Below are the code and all the weights of a small trained network. Each question names an input and a target symbol and asks about switching units off, where a switched-off unit gives its printed mean instead of its output.

import numpy as np


def w(rows, s, z=0):
    codes = np.array(rows[::2]) - 128.0
    scale = np.full(codes.shape[1], s)
    scale[-1] = z or s
    return codes * scale


def f(y):
    return np.maximum(y, 0)


def softmax(a):
    e = np.exp(a - a.max(-1, keepdims=True))
    return e / e.sum(-1, keepdims=True)


def log_softmax(a):
    a = a - a.max(-1, keepdims=True)
    return a - np.log(np.exp(a).sum(-1, keepdims=True))


def net(x, mask):
    ids = ['ΔΞΠΩαβγηλμσφψ'.index(c) for c in x.split()]
    T = len(ids)
    res = E[ids] + P[:T]
    u = 0
    for l in range(2):
        r = res
        for j in range(3):
            rows = slice(4 * j, 4 * j + 4)
            q, k, v = (r @ M[l][rows].T for M in (Q, K, V))
            z = softmax(np.where(np.tri(T) > 0, q @ k.T / 4**0.5, -1e9)) @ v
            o = O[l][rows]
            res = res + np.where(mask[u + j], z, o[:, -1]) @ o[:, :-1]
        u += 3
        y = f(res @ A[l][:, :-1].T + A[l][:, -1])
        res = res + np.where(mask[u : u + 4], y, B[l][:, -1]) @ B[l][:, :-1]
        u += 4
    return log_softmax(res[-1] @ U[:, :-1].T + U[:, -1])


Q, K, V, O, A, B = {}, {}, {}, {}, {}, {}
E = w([
[135,193,165,172,102,204,115,183,75],'Δ',
[142,165,136,198,106,240,145,151,136],'Ξ',
[144,164,107,142,116,222,108,215,103],'Π',
[144,174,71,145,113,206,82,117,71],'Ω',
[189,103,171,95,64,198,124,109,122],'α',
[145,206,68,184,90,139,95,80,232],'β',
[144,164,127,213,98,94,75,252,169],'γ',
[162,59,129,182,94,133,102,219,159],'η',
[117,193,73,28,127,99,247,159,124],'λ',
[196,71,61,168,114,161,120,98,178],'μ',
[215,87,85,112,136,85,107,135,97],'σ',
[157,122,144,210,135,102,162,70,76],'φ',
[174,119,100,111,193,75,138,252,120],'ψ',
],0.011)
P = w([
[164,152,147,142,254,183,40,160,134],'0',
[201,161,138,137,206,183,67,138,137],'1',
[220,155,136,138,179,171,88,137,135],'2',
[211,149,121,138,149,162,101,139,121],'3',
[207,145,113,144,127,148,115,140,119],'4',
[198,134,101,151,109,138,130,136,112],'5',
[183,131,93,154,88,120,142,139,105],'6',
[172,124,82,161,72,109,153,138,97],'7',
[160,114,69,165,57,97,167,139,92],'8',
[149,100,59,168,41,81,179,141,84],'9',
[137,101,53,169,26,73,184,149,68],'10',
[120,102,41,180,15,55,197,144,60],'11',
],0.0082)
Q[0] = w([
[197,122,128,124,146,125,173,139,99],'0.h1',
[110,172,144,146,99,178,141,166,111],'0.h1',
[99,130,115,117,148,122,97,60,139],'0.h1',
[179,120,141,149,120,106,156,180,123],'0.h1',
[41,95,206,76,205,103,95,73,164],'0.h2',
[245,173,45,197,58,197,127,181,87],'0.h2',
[44,78,168,101,134,66,153,111,150],'0.h2',
[209,182,75,138,88,161,138,160,103],'0.h2',
[82,149,115,159,116,132,191,99,78],'0.h3',
[229,118,99,179,103,102,122,147,110],'0.h3',
[183,189,44,212,103,203,61,140,61],'0.h3',
[2,88,182,82,204,97,103,110,139],'0.h3',
],0.012)
K[0] = w([
[127,129,154,88,196,123,146,84,155],'0.h1',
[44,197,152,116,116,187,142,172,146],'0.h1',
[146,100,117,187,108,122,92,117,106],'0.h1',
[136,136,162,74,164,95,177,119,134],'0.h1',
[153,115,178,143,197,168,35,106,173],'0.h2',
[111,131,78,135,66,70,225,135,88],'0.h2',
[132,157,178,112,169,199,35,133,127],'0.h2',
[122,130,89,114,79,71,201,153,115],'0.h2',
[120,162,152,162,39,155,101,76,35],'0.h3',
[125,55,71,149,68,42,192,135,113],'0.h3',
[110,85,139,88,1,101,185,103,145],'0.h3',
[153,145,191,116,219,199,99,140,122],'0.h3',
],0.01)
V[0] = w([
[129,167,84,61,170,109,174,98,113],'0.h1',
[181,91,104,187,181,148,3,131,59],'0.h1',
[179,61,57,182,150,193,62,123,89],'0.h1',
[108,88,142,146,151,112,129,162,173],'0.h1',
[130,163,134,128,14,236,86,140,130],'0.h2',
[141,119,80,79,55,121,180,119,116],'0.h2',
[158,90,105,153,162,139,93,140,131],'0.h2',
[69,188,146,121,54,226,139,150,162],'0.h2',
[162,22,110,98,49,110,215,160,106],'0.h3',
[115,50,63,146,184,79,153,72,229],'0.h3',
[127,56,249,99,168,117,167,138,135],'0.h3',
[174,82,174,92,99,133,116,72,115],'0.h3',
],0.0069)
O[0] = w([
[151,92,53,64,85,130,127,90,129,115],'0.h1',
[138,153,141,157,98,140,89,191,55,254],'0.h1',
[141,146,102,151,122,148,127,184,71,243],'0.h1',
[143,140,168,127,150,169,128,120,153,97],'0.h1',
[14,85,76,111,101,155,108,101,139,143],'0.h2',
[118,123,58,125,147,108,156,127,104,152],'0.h2',
[166,122,139,128,92,151,96,132,122,158],'0.h2',
[2,94,124,122,137,157,164,136,154,91],'0.h2',
[169,68,89,161,160,106,127,127,93,160],'0.h3',
[220,166,95,152,167,180,162,107,162,107],'0.h3',
[139,89,224,127,190,137,130,103,103,60],'0.h3',
[121,97,121,124,149,137,84,73,91,133],'0.h3',
],0.0079,0.0084)
A[0] = w([
[119,53,98,89,75,100,153,2,170,34],'0.n1',
[106,119,131,161,135,147,89,103,72,226],'0.n2',
[157,156,160,164,160,76,137,95,85,174],'0.n3',
[122,94,97,99,22,145,139,112,108,249],'0.n4',
],0.0075,0.0015)
B[0] = w([
[209,171,40,160,116,119,75,2,87,132],'0.n1',
[132,82,136,124,104,142,118,110,77,236],'0.n2',
[150,175,159,104,65,127,147,137,91,183],'0.n3',
[99,142,43,150,106,154,74,110,87,255],'0.n4',
],0.0084,0.0077)
Q[1] = w([
[247,204,124,164,135,159,126,90,112],'1.h1',
[42,168,143,99,105,152,97,40,179],'1.h1',
[190,90,163,95,202,63,158,121,134],'1.h1',
[217,127,207,124,221,2,215,112,187],'1.h1',
[191,138,124,158,137,137,69,65,115],'1.h2',
[37,94,171,100,182,121,192,122,195],'1.h2',
[90,135,173,107,193,146,139,99,195],'1.h2',
[202,125,159,74,172,85,143,127,145],'1.h2',
[147,120,189,107,144,68,160,127,149],'1.h3',
[23,49,159,149,182,151,171,158,195],'1.h3',
[72,109,198,120,153,136,172,132,168],'1.h3',
[156,135,188,93,175,143,133,94,183],'1.h3',
],0.0097)
K[1] = w([
[245,112,169,111,140,112,171,93,105],'1.h1',
[101,130,155,142,122,115,81,187,175],'1.h1',
[127,163,146,82,134,172,136,120,122],'1.h1',
[126,149,160,76,146,186,114,129,115],'1.h1',
[133,141,157,190,77,104,180,88,78],'1.h2',
[115,138,141,69,162,164,76,146,159],'1.h2',
[126,145,163,87,154,160,86,140,160],'1.h2',
[111,191,160,97,153,98,180,122,152],'1.h2',
[132,147,161,147,121,153,98,166,151],'1.h3',
[127,114,138,159,98,185,55,114,133],'1.h3',
[138,119,145,152,121,161,69,138,142],'1.h3',
[151,147,171,148,112,138,84,146,130],'1.h3',
],0.012)
V[1] = w([
[174,224,118,148,111,86,125,108,195],'1.h1',
[111,171,121,179,144,254,143,113,168],'1.h1',
[78,249,101,76,110,114,146,69,125],'1.h1',
[87,143,167,164,88,31,87,211,157],'1.h1',
[160,202,123,90,91,155,93,128,133],'1.h2',
[127,106,172,196,92,167,125,90,119],'1.h2',
[142,22,115,71,155,165,71,162,144],'1.h2',
[166,144,80,71,183,131,81,162,143],'1.h2',
[116,196,149,67,152,94,198,175,136],'1.h3',
[80,136,137,151,102,174,119,21,138],'1.h3',
[90,161,132,77,139,121,173,215,143],'1.h3',
[182,152,148,128,73,62,102,85,93],'1.h3',
],0.0094)
O[1] = w([
[130,255,82,207,120,73,152,81,168,121],'1.h1',
[153,155,143,144,61,109,182,133,84,84],'1.h1',
[61,210,97,68,103,145,149,107,123,63],'1.h1',
[117,112,87,132,165,12,113,135,113,129],'1.h1',
[104,97,44,128,103,99,122,109,156,229],'1.h2',
[188,118,149,72,154,59,205,128,135,173],'1.h2',
[95,117,133,174,161,128,132,76,100,96],'1.h2',
[70,90,107,191,89,182,88,69,133,150],'1.h2',
[133,76,57,106,181,153,164,163,135,55],'1.h3',
[182,150,157,149,102,71,87,152,36,33],'1.h3',
[97,77,53,124,156,117,180,171,139,84],'1.h3',
[144,155,124,103,146,142,66,103,172,247],'1.h3',
],0.0093,0.013)
A[1] = w([
[75,174,170,61,90,71,150,181,69,202],'1.n1',
[92,109,124,97,193,167,196,134,243,253],'1.n2',
[89,144,132,215,110,117,78,1,123,74],'1.n3',
[158,44,226,135,186,106,57,173,91,132],'1.n4',
],0.0071,0.0028)
B[1] = w([
[38,136,201,44,157,107,142,131,254,179],'1.n1',
[165,75,164,110,67,49,237,15,80,177],'1.n2',
[45,98,180,202,215,134,184,164,154,250],'1.n3',
[168,189,82,94,202,153,184,94,61,193],'1.n4',
],0.0068,0.013)
U = w([
[133,94,114,114,107,105,178,67,143,226],'Δ',
[149,112,98,163,156,104,149,156,51,169],'Ξ',
[123,114,84,121,148,167,125,254,107,46],'Π',
[98,193,150,142,125,106,164,113,144,75],'Ω',
[119,128,182,78,142,178,136,58,94,77],'α',
[102,142,153,87,194,122,145,140,150,102],'β',
[149,135,175,212,61,151,163,140,105,99],'γ',
[128,126,178,117,133,140,166,162,157,150],'η',
[91,85,161,95,32,118,79,130,140,73],'λ',
[90,125,144,131,207,162,80,109,186,164],'μ',
[103,183,120,101,154,165,135,101,129,1],'σ',
[110,119,134,155,145,12,98,135,122,39],'φ',
[196,192,124,81,88,127,90,143,144,215],'ψ',
],0.0064,0.0035)

Each question gives the input, a string of symbols that net reads in full, and the target symbol t.
The units are the heads (4 rows each of Q, K, V and O) and the neurons (one row each of A and B). Each row of codes is followed by its name. A weight is (code - 128) times the scale printed after its matrix; where a second scale follows, it is the last column's (O, A, B and U).
mask holds one flag per unit, layer by layer, with each layer's heads first. A switched-off unit (its flag False) gives its mean, the last column of its rows in O or B, instead of its output. The means were averaged over made-up inputs and are rounded, as every weight is.
A unit's drop is (log p(t) with every unit on - log p(t) with that unit switched off) / (log p(t) with every unit on - log p(t) with every unit switched off).
The circuit of an input: a set's keep is (log p(t) with only the set's units on - log p(t) with every unit switched off) / (log p(t) with every unit on - log p(t) with every unit switched off). Starting from the 12 units with the biggest drops (on a tie, the unit counted first), units are removed one at a time, each time the one whose removal leaves the highest keep (on an exact tie, the one counted first), for as long as the keep stays at least 0.8.
units of the circuit, in order: the units of the circuit, biggest drop first
most important unit: the unit with the biggest drop
top k neurons: the k neurons with the biggest drops, biggest first
which heads matter: for each layer, one digit per head in row order, 1 if its drop is at least 0.15 and else 0, layers parted by /
input Δ Δ μ Π α, target γ: which heads matter : 000 / 101
input σ σ ψ ψ φ, target Δ: top 3 neurons : (1.n2; 0.n4; 0.n2)
input Ω β Ω Π σ Δ α Ω, target α: top 2 neurons : (1.n4; 0.n2)
input Ω σ λ φ, target Δ: units of the circuit, in order : (1.h3; 1.n2; 0.h2; 0.n4)
input σ α Δ μ Δ, target γ: units of the circuit, in order : (1.h1; 1.h3; 0.h3)
input σ Ω Ω Δ ψ Ω Π μ, target γ: most important unit : 0.h2
input λ Δ σ, target Δ: units of the circuit, in order : (1.h3; 0.h2; 1.n2; 0.n4)
input Ω Ω λ Π Ω Ω, target Π: which heads matter : 101 / 001
input σ Δ η, target μ: units of the circuit, in order : (0.h2; 1.h3; 1.h2; 1.n3)
input σ Ω Ξ Ω Π Δ, target λ: which heads matter : 011 / 100
input σ σ λ Ω λ γ μ α σ φ Ω Π, target ψ: units of the circuit, in order : (1.h2; 1.n3)
input φ α α Ω Π ψ η Ω Δ Ω ψ, target Δ: units of the circuit, in order : (1.h3; 1.n2; 0.n4; 0.h2)
input λ φ μ γ Ω Ω, target Ξ: units of the circuit, in order : (1.h3; 0.h1)
input φ ψ Ω γ Ω Δ σ Ω σ λ Ω η, target Δ: which heads matter : 110 / 101
input φ λ Δ Ω σ μ ψ γ, target Δ: which heads matter : 110 / 001
input μ σ Ω Ω Ω σ Ξ μ σ, target μ: which heads matter : 010 / 111
input Π σ φ λ σ Δ, target Δ: which heads matter : 110 / 001
input Π σ γ φ Ω Δ, target ψ: most important unit : 1.h2
input Ω Ω α Ξ Ω Ω σ α γ γ φ ψ, target Δ: units of the circuit, in order : (1.h3; 1.n2; 0.h2; 0.n4)
input φ Ω Π Ω Δ Ω β φ σ Π σ Ω, target μ: which heads matter : 011 / 101
input Δ Π λ λ Π, target σ: units of the circuit, in order : (0.h1; 1.h1)
input Δ Ξ φ λ α, target Δ: which heads matter : 010 / 001
input λ σ η, target Δ: which heads matter : 011 / 001
input Ω ψ Ω Ξ, target Δ: most important unit : 1.h3
input Π Ω Ω Ω Ω Ω φ Ω μ β β, target γ: units of the circuit, in order : (0.h3; 1.h3; 1.h1; 1.n3)
input σ Ω Ω, target μ: units of the circuit, in order : (0.h2; 1.h3; 1.n3; 1.h2)
input β α Ω Δ Ω β Ω φ α Ω, target ψ: top neuron : (0.n3)
input Ξ γ Π Δ φ μ α, target ψ: units of the circuit, in order : (1.h2; 1.n3; 1.h3)
input Ω Ω Ξ Δ Ω α Π Ω Ω γ γ φ, target ψ: units of the circuit, in order : (1.h2; 1.h3; 1.n3)
input σ ψ σ ψ Ω Ω γ, target φ: units of the circuit, in order : (1.h1; 0.h2; 0.h3)
